Here is a tiny trained network, its code and every weight. The questions are about switching its units off for an input and a class, where a switched-off unit gives its printed mean instead of its output.

import numpy as np


def w(rows, s, z=0):
    codes = np.array(rows[::2]) - 128.0
    scale = np.full(codes.shape[1], s)
    scale[-1] = z or s
    return codes * scale


def norm(h):
    return h / np.sqrt((h * h).mean(-1, keepdims=True) + 1e-5)


def f(y):
    return y / 2 * (1 + np.tanh(0.7978845608 * (y + 0.044715 * y**3)))


def log_softmax(a):
    a = a - a.max(-1, keepdims=True)
    return a - np.log(np.exp(a).sum(-1, keepdims=True))


def net(x, mask):
    res = np.array(x, float).reshape(1, 2) / 4 @ E
    u = 0
    for l in range(3):
        y = f(norm(res) @ A[l][:, :-1].T + A[l][:, -1])
        res = res + np.where(mask[u : u + 10], y, B[l][:, -1]) @ B[l][:, :-1]
        u += 10
    return log_softmax(norm(res)[-1] @ U[:, :-1].T + U[:, -1])


A, B = {}, {}
E = w([
[70,69,87,120,149,130,139],'x0',
[101,77,61,176,254,109,110],'x1',
],0.0051)
A[0] = w([
[171,139,185,141,173,78,95,9],'0.n1',
[116,84,143,170,131,101,86,176],'0.n2',
[101,92,27,231,215,63,87,112],'0.n3',
[104,156,108,131,165,134,185,50],'0.n4',
[177,188,185,116,141,92,107,55],'0.n5',
[141,130,129,79,99,145,176,74],'0.n6',
[189,253,154,101,135,96,21,169],'0.n7',
[72,21,46,104,126,170,155,35],'0.n8',
[105,191,235,51,85,192,209,121],'0.n9',
[174,124,160,156,66,109,145,58],'0.n10',
],0.0041,0.0014)
B[0] = w([
[55,176,78,106,95,166,211,130],'0.n1',
[98,134,122,86,86,43,53,142],'0.n2',
[136,145,130,166,32,81,187,253],'0.n3',
[171,151,137,115,57,114,189,123],'0.n4',
[90,235,149,116,94,208,103,147],'0.n5',
[136,164,29,136,165,178,117,134],'0.n6',
[63,153,188,132,87,166,75,188],'0.n7',
[68,225,214,85,102,145,65,172],'0.n8',
[224,127,3,133,163,133,167,209],'0.n9',
[179,195,30,127,136,137,109,141],'0.n10',
],0.0033,0.0052)
A[1] = w([
[114,206,252,184,137,110,86,189],'1.n1',
[225,184,100,141,165,107,165,25],'1.n2',
[24,75,152,61,75,192,79,137],'1.n3',
[144,161,135,196,241,129,149,181],'1.n4',
[234,166,93,173,119,118,189,148],'1.n5',
[202,199,199,180,133,175,85,158],'1.n6',
[214,16,67,27,101,171,217,49],'1.n7',
[81,142,18,133,190,171,94,254],'1.n8',
[169,82,123,90,28,122,190,116],'1.n9',
[218,113,119,168,63,79,153,94],'1.n10',
],0.0038,0.0018)
B[1] = w([
[42,51,72,125,215,130,167,244],'1.n1',
[117,201,211,102,92,44,90,152],'1.n2',
[117,204,209,93,252,124,137,175],'1.n3',
[150,137,99,82,38,153,231,195],'1.n4',
[111,202,198,98,151,132,148,255],'1.n5',
[81,86,217,35,116,83,17,250],'1.n6',
[78,16,101,85,89,216,221,176],'1.n7',
[160,179,209,138,38,136,123,226],'1.n8',
[119,98,40,173,169,142,166,193],'1.n9',
[177,158,118,168,188,130,59,188],'1.n10',
],0.0035,0.0019)
A[2] = w([
[208,108,81,130,79,201,144,80],'2.n1',
[105,164,130,159,119,68,166,71],'2.n2',
[103,7,104,145,162,105,92,193],'2.n3',
[164,169,206,121,109,141,142,2],'2.n4',
[111,64,114,136,84,119,144,118],'2.n5',
[194,64,83,220,116,93,103,100],'2.n6',
[169,108,67,207,183,149,132,23],'2.n7',
[91,64,128,194,190,176,141,11],'2.n8',
[56,130,166,71,140,151,35,160],'2.n9',
[87,141,253,106,195,109,72,167],'2.n10',
],0.0053,0.00086)
B[2] = w([
[28,114,180,104,137,106,88,196],'2.n1',
[174,101,66,135,169,112,117,210],'2.n2',
[143,133,150,112,85,111,28,189],'2.n3',
[212,34,118,143,140,95,82,175],'2.n4',
[86,34,68,158,109,94,80,149],'2.n5',
[131,138,182,62,183,252,140,191],'2.n6',
[223,248,183,79,92,172,168,146],'2.n7',
[220,154,138,172,54,141,85,152],'2.n8',
[141,174,215,127,193,225,134,225],'2.n9',
[45,73,151,169,174,162,111,252],'2.n10',
],0.0038,0.0027)
U = w([
[200,244,199,62,34,197,85,251],'0',
[18,58,76,254,169,27,76,128],'1',
[71,91,56,41,8,203,216,208],'2',
[171,74,16,237,90,86,98,34],'3',
[247,226,68,225,187,76,234,183],'4',
[4,142,249,169,231,216,82,251],'5',
[169,50,148,119,185,151,179,5],'6',
],0.0045,0.0025)

Each question gives the input, the list of numbers given to net, and the class t.
The units are the neurons (one row each of A and B). Each row of codes is followed by its name. A weight is (code - 128) times the scale printed after its matrix; where a second scale follows, it is the last column's (A, B and U).
mask holds one flag per neuron, layer by layer. A switched-off neuron (its flag False) gives its mean, the last column of its row in B, instead of its output. The means were averaged over made-up inputs and are rounded, as every weight is.
A unit's drop is (log p(t) with every unit on - log p(t) with that unit switched off) / (log p(t) with every unit on - log p(t) with every unit switched off).
The circuit of an input: a set's keep is (log p(t) with only the set's units on - log p(t) with every unit switched off) / (log p(t) with every unit on - log p(t) with every unit switched off). Starting from the 12 units with the biggest drops (on a tie, the unit counted first), units are removed one at a time, each time the one whose removal leaves the highest keep (on an exact tie, the one counted first), for as long as the keep stays at least 0.8.
circuit, biggest first: the units of the circuit, biggest drop first
unit that matters most: the unit with the biggest drop
top k neurons: the k neurons with the biggest drops, biggest first
k most important neurons of layer l: the k neurons of layer l with the biggest drops, biggest first
input [-2,7], class 4: circuit, biggest first : (0.n3; 2.n7)
input [-5,4], class 1: 4 most important neurons of layer 0 : (0.n9; 0.n8; 0.n1; 0.n3)
input [2,-3], class 2: top 2 neurons : (1.n7; 2.n1)
input [6,-3], class 5: circuit, biggest first : (0.n3; 1.n3)
input [-4,-1], class 5: top 3 neurons : (0.n7; 1.n6; 0.n3)
input [1,-3], class 2: top 4 neurons : (1.n7; 0.n8; 0.n9; 2.n1)
input [3,6], class 3: top neuron : (1.n6)
input [5,7], class 3: 2 most important neurons of layer 0 : (0.n7; 0.n3)
input [-6,7], class 4: top 2 neurons : (1.n4; 0.n8)
input [8,-1], class 5: top 3 neurons : (0.n8; 1.n3; 2.n9)
input [1,6], class 4: circuit, biggest first : (2.n7; 0.n3)
input [-2,2], class 4: 2 most important neurons of layer 0 : (0.n8; 0.n3)
input [0,1], class 4: 2 most important neurons of layer 1 : (1.n6; 1.n10)
input [-7,8], class 4: unit that matters most : 1.n4
input [4,-2], class 5: top 3 neurons : (0.n3; 0.n8; 1.n3)
input [2,-7], class 2: 3 most important neurons of layer 1 : (1.n7; 1.n9; 1.n8)
input [-7,0], class 5: 2 most important neurons of layer 0 : (0.n7; 0.n3)
input [1,-1], class 2: top 2 neurons : (1.n7; 2.n1)
input [-4,3], class 1: top 4 neurons : (0.n8; 0.n9; 0.n1; 0.n3)
input [8,-3], class 5: unit that matters most : 0.n8
input [5,8], class 3: top 2 neurons : (2.n8; 1.n6)
input [1,5], class 3: 2 most important neurons of layer 1 : (1.n3; 1.n5)
input [2,4], class 3: top 2 neurons : (0.n9; 1.n6)
input [3,4], class 3: 3 most important neurons of layer 0 : (0.n7; 0.n3; 0.n5)
input [-1,1], class 4: 3 most important neurons of layer 0 : (0.n8; 0.n3; 0.n1)
input [-5,6], class 4: top 2 neurons : (0.n8; 1.n4)
input [1,4], class 3: 3 most important neurons of layer 1 : (1.n3; 1.n6; 1.n5)
input [6,8], class 3: unit that matters most : 2.n8
